Below is a small trained network, with its code and all its weights. Each question gives an input and a class and asks what happens when units are switched off, that is, made to give their printed mean instead of their output.

import numpy as np


def w(rows, s, z=0):
    codes = np.array(rows[::2]) - 128.0
    scale = np.full(codes.shape[1], s)
    scale[-1] = z or s
    return codes * scale


def norm(h):
    return h / np.sqrt((h * h).mean(-1, keepdims=True) + 1e-5)


def f(y):
    return np.maximum(y, 0)


def log_softmax(a):
    a = a - a.max(-1, keepdims=True)
    return a - np.log(np.exp(a).sum(-1, keepdims=True))


def net(x, mask):
    res = np.array(x, float).reshape(1, 8) / 4 @ E
    u = 0
    for l in range(4):
        y = f(norm(res) @ A[l][:, :-1].T + A[l][:, -1])
        res = res + np.where(mask[u : u + 8], y, B[l][:, -1]) @ B[l][:, :-1]
        u += 8
    return log_softmax(norm(res)[-1] @ U[:, :-1].T + U[:, -1])


A, B = {}, {}
E = w([
[40,36,128,177,105,125,181,97,155,252],'x0',
[1,196,50,121,53,146,76,215,97,118],'x1',
[186,164,171,160,63,200,161,120,28,175],'x2',
[126,126,92,75,42,33,157,43,87,88],'x3',
[120,99,128,130,118,143,133,130,128,106],'x4',
[95,181,157,210,128,123,99,48,146,108],'x5',
[92,138,227,63,71,118,144,142,180,127],'x6',
[165,89,81,92,94,208,12,86,158,156],'x7',
],0.0081)
A[0] = w([
[163,143,7,191,185,107,161,120,94,142,23],'L0N1',
[108,105,123,132,155,105,105,135,145,105,3],'L0N2',
[116,143,122,118,136,124,149,115,116,231,158],'L0N3',
[147,141,60,186,134,129,143,118,104,133,33],'L0N4',
[142,112,111,81,159,120,151,173,81,121,107],'L0N5',
[100,145,129,111,167,87,189,159,137,142,106],'L0N6',
[78,191,168,227,141,130,92,34,142,82,107],'L0N7',
[98,135,153,189,164,94,217,158,76,64,59],'L0N8',
],0.011,0.005)
B[0] = w([
[40,52,192,100,176,137,73,129,59,85,228],'L0N1',
[91,122,109,143,159,130,119,72,176,95,138],'L0N2',
[154,80,111,188,43,127,147,157,149,69,236],'L0N3',
[93,92,128,127,143,156,108,108,74,90,178],'L0N4',
[174,107,92,117,103,108,157,200,123,121,188],'L0N5',
[160,132,102,121,116,123,56,111,146,179,204],'L0N6',
[198,70,83,52,103,110,162,245,115,157,255],'L0N7',
[173,172,106,119,114,150,16,69,143,202,234],'L0N8',
],0.011,0.0055)
A[1] = w([
[138,180,189,167,91,172,162,104,57,149,2],'L1N1',
[135,198,127,135,153,149,138,124,123,56,86],'L1N2',
[82,113,95,96,138,128,167,165,115,144,71],'L1N3',
[10,230,94,136,108,146,140,159,97,136,5],'L1N4',
[114,143,177,181,210,196,121,213,165,167,76],'L1N5',
[79,174,137,125,139,143,217,150,122,124,76],'L1N6',
[97,173,244,84,59,115,147,147,193,142,37],'L1N7',
[106,128,127,100,125,85,166,82,108,111,81],'L1N8',
],0.014,0.0032)
B[1] = w([
[152,193,77,161,150,249,214,125,72,142,201],'L1N1',
[103,118,186,223,77,100,107,149,162,88,165],'L1N2',
[142,140,149,109,124,107,133,163,140,155,203],'L1N3',
[103,58,3,149,76,179,100,185,213,68,221],'L1N4',
[122,131,87,78,49,38,151,48,78,90,253],'L1N5',
[149,110,121,119,150,173,89,99,149,168,134],'L1N6',
[86,70,127,130,218,118,44,123,6,125,254],'L1N7',
[125,167,86,152,95,124,172,89,97,88,167],'L1N8',
],0.012,0.0051)
A[2] = w([
[171,207,170,126,179,131,128,180,156,45,9],'L2N1',
[163,88,131,84,150,97,170,201,141,163,77],'L2N2',
[19,94,135,193,152,118,196,104,169,239,37],'L2N3',
[44,140,105,96,221,36,115,100,250,108,8],'L2N4',
[116,133,223,91,131,108,110,119,123,171,93],'L2N5',
[214,101,240,143,240,106,216,18,153,139,2],'L2N6',
[122,110,77,146,79,155,67,52,138,129,224],'L2N7',
[75,131,148,101,204,114,136,148,117,102,27],'L2N8',
],0.013,0.0018)
B[2] = w([
[124,105,201,180,88,95,103,153,138,125,145],'L2N1',
[184,107,131,98,97,112,100,157,122,144,179],'L2N2',
[152,147,206,213,89,107,77,97,119,113,156],'L2N3',
[184,178,124,176,111,253,212,125,34,149,180],'L2N4',
[121,126,94,142,168,136,87,144,95,104,145],'L2N5',
[23,154,1,118,111,150,88,223,212,74,185],'L2N6',
[111,180,175,93,185,101,165,146,162,164,245],'L2N7',
[107,102,152,130,172,135,161,135,114,135,144],'L2N8',
],0.015,0.011)
A[3] = w([
[113,72,139,225,61,91,125,62,174,184,7],'L3N1',
[126,126,206,78,121,203,163,224,71,141,147],'L3N2',
[140,211,142,101,181,115,65,187,161,232,203],'L3N3',
[125,190,158,75,178,111,150,59,132,160,18],'L3N4',
[72,82,111,135,197,152,45,80,45,95,43],'L3N5',
[186,194,196,151,150,107,21,151,131,9,120],'L3N6',
[135,110,227,2,175,244,99,85,233,148,104],'L3N7',
[70,204,128,93,78,6,216,93,94,52,67],'L3N8',
],0.011,0.0016)
B[3] = w([
[69,192,253,86,102,110,95,177,99,63,168],'L3N1',
[194,92,146,194,190,110,149,88,173,86,254],'L3N2',
[194,140,101,176,141,123,72,30,172,103,216],'L3N3',
[105,155,79,150,97,114,119,89,126,117,148],'L3N4',
[80,36,152,116,202,137,150,92,149,185,237],'L3N5',
[28,130,216,160,79,117,143,130,134,211,196],'L3N6',
[108,213,68,206,164,107,44,91,59,200,154],'L3N7',
[157,97,126,75,152,46,212,35,180,125,180],'L3N8',
],0.011,0.0086)
U = w([
[48,128,40,124,128,155,105,214,208,83,133],'0',
[58,45,147,122,227,133,101,127,69,138,109],'1',
[90,165,249,165,66,90,129,166,127,119,118],'2',
[199,168,122,175,144,227,218,138,74,107,120],'3',
[144,192,98,146,154,110,59,78,143,176,120],'4',
[146,95,115,154,130,88,132,123,142,125,254],'5',
[220,83,122,67,104,105,96,173,120,123,97],'6',
[116,137,108,55,130,64,199,81,124,112,92],'7',
],0.011,0.0071)

Each question gives the input, the list of numbers given to net, and the class t.
The units are the neurons (one row each of A and B). Each row of codes is followed by its name. A weight is (code - 128) times the scale printed after its matrix; where a second scale follows, it is the last column's (A, B and U).
mask holds one flag per neuron, layer by layer. A switched-off neuron (its flag False) gives its mean, the last column of its row in B, instead of its output. The means were averaged over made-up inputs and are rounded, as every weight is.
A unit's drop is (log p(t) with every unit on - log p(t) with that unit switched off) / (log p(t) with every unit on - log p(t) with every unit switched off).
The circuit of an input: a set's keep is (log p(t) with only the set's units on - log p(t) with every unit switched off) / (log p(t) with every unit on - log p(t) with every unit switched off). Starting from the 12 units with the biggest drops (on a tie, the unit counted first), units are removed one at a time, each time the one whose removal leaves the highest keep (on an exact tie, the one counted first), for as long as the keep stays at least 0.8.
circuit, biggest first: the units of the circuit, biggest drop first
unit that matters most: the unit with the biggest drop
top k neurons: the k neurons with the biggest drops, biggest first
k most important neurons of layer l: the k neurons of layer l with the biggest drops, biggest first
input [6,-2,-6,0,-2,0,4,-2], class 2: most important neuron of layer 0	[L0N3]
input [-3,2,-8,5,-7,5,1,-8], class 3: top 2 neurons	[L2N4, L1N5]
input [7,4,3,8,-6,2,0,2], class 7: top 2 neurons	[L3N8, L2N7]
input [-4,6,-7,3,-5,4,8,1], class 1: top 2 neurons	[L1N7, L2N6]
input [2,-8,3,7,-3,-8,0,4], class 0: circuit, biggest first	[L2N6, L0N7, L1N4]
input [-4,-5,-8,7,8,-7,5,8], class 3: 2 most important neurons of layer 1	[L1N5, L1N1]
input [8,6,-6,-8,-7,8,3,-2], class 2: top 3 neurons	[L2N3, L3N1, L2N6]
input [-3,-6,5,-4,-3,8,-5,3], class 6: circuit, biggest first	[L0N7, L2N4]
input [-7,4,-1,-2,-3,3,-4,-7], class 2: top 4 neurons	[L3N6, L2N1, L1N7, L1N2]
input [-1,6,-6,-8,-7,-7,6,-4], class 7: top 3 neurons	[L1N5, L0N7, L2N6]
input [1,-3,-4,1,5,1,-1,6], class 4: circuit, biggest first	[L2N7, L3N7]
input [-1,-3,2,8,-1,3,-5,-2], class 7: 2 most important neurons of layer 1	[L1N8, L1N7]
input [-1,5,7,-3,-1,3,6,5], class 3: top 2 neurons	[L1N1, L0N1]
input [7,7,5,8,5,5,-3,6], class 7: circuit, biggest first	[L2N7, L3N8]
input [-2,-5,5,2,3,-4,5,-1], class 0: top 3 neurons	[L2N6, L1N4, L0N1]
input [8,0,-7,-3,6,5,-2,4], class 2: unit that matters most	L2N3
input [7,-6,7,6,2,-5,-3,-4], class 2: circuit, biggest first	[L3N1, L2N3, L0N7]
input [-4,-3,-8,1,-1,4,8,-3], class 1: 2 most important neurons of layer 1	[L1N7, L1N4]
input [5,-3,-4,0,-2,-8,4,-4], class 6: top 2 neurons	[L2N2, L0N5]
input [-6,-2,-2,-5,6,1,1,0], class 2: top 2 neurons	[L1N2, L3N6]
input [-1,-5,-3,-1,-2,2,1,1], class 0: circuit, biggest first	[L2N6, L1N4]
input [-3,-1,1,0,8,-6,3,-8], class 4: circuit, biggest first	[L0N8]
input [-5,4,3,-3,8,-6,-2,7], class 5: top 3 neurons	[L0N8, L3N2, L0N5]
input [-2,6,-3,-7,-8,-4,-6,5], class 5: top 4 neurons	[L2N6, L3N8, L2N7, L1N7]
input [-4,2,-4,-3,5,-6,0,-7], class 4: circuit, biggest first	[L0N8, L3N3]
input [8,-7,-2,-7,-1,-5,-4,1], class 2: circuit, biggest first	[L2N3, L3N1]
input [7,6,-1,-6,-8,7,8,1], class 1: top 3 neurons	[L1N7, L2N6, L0N5]
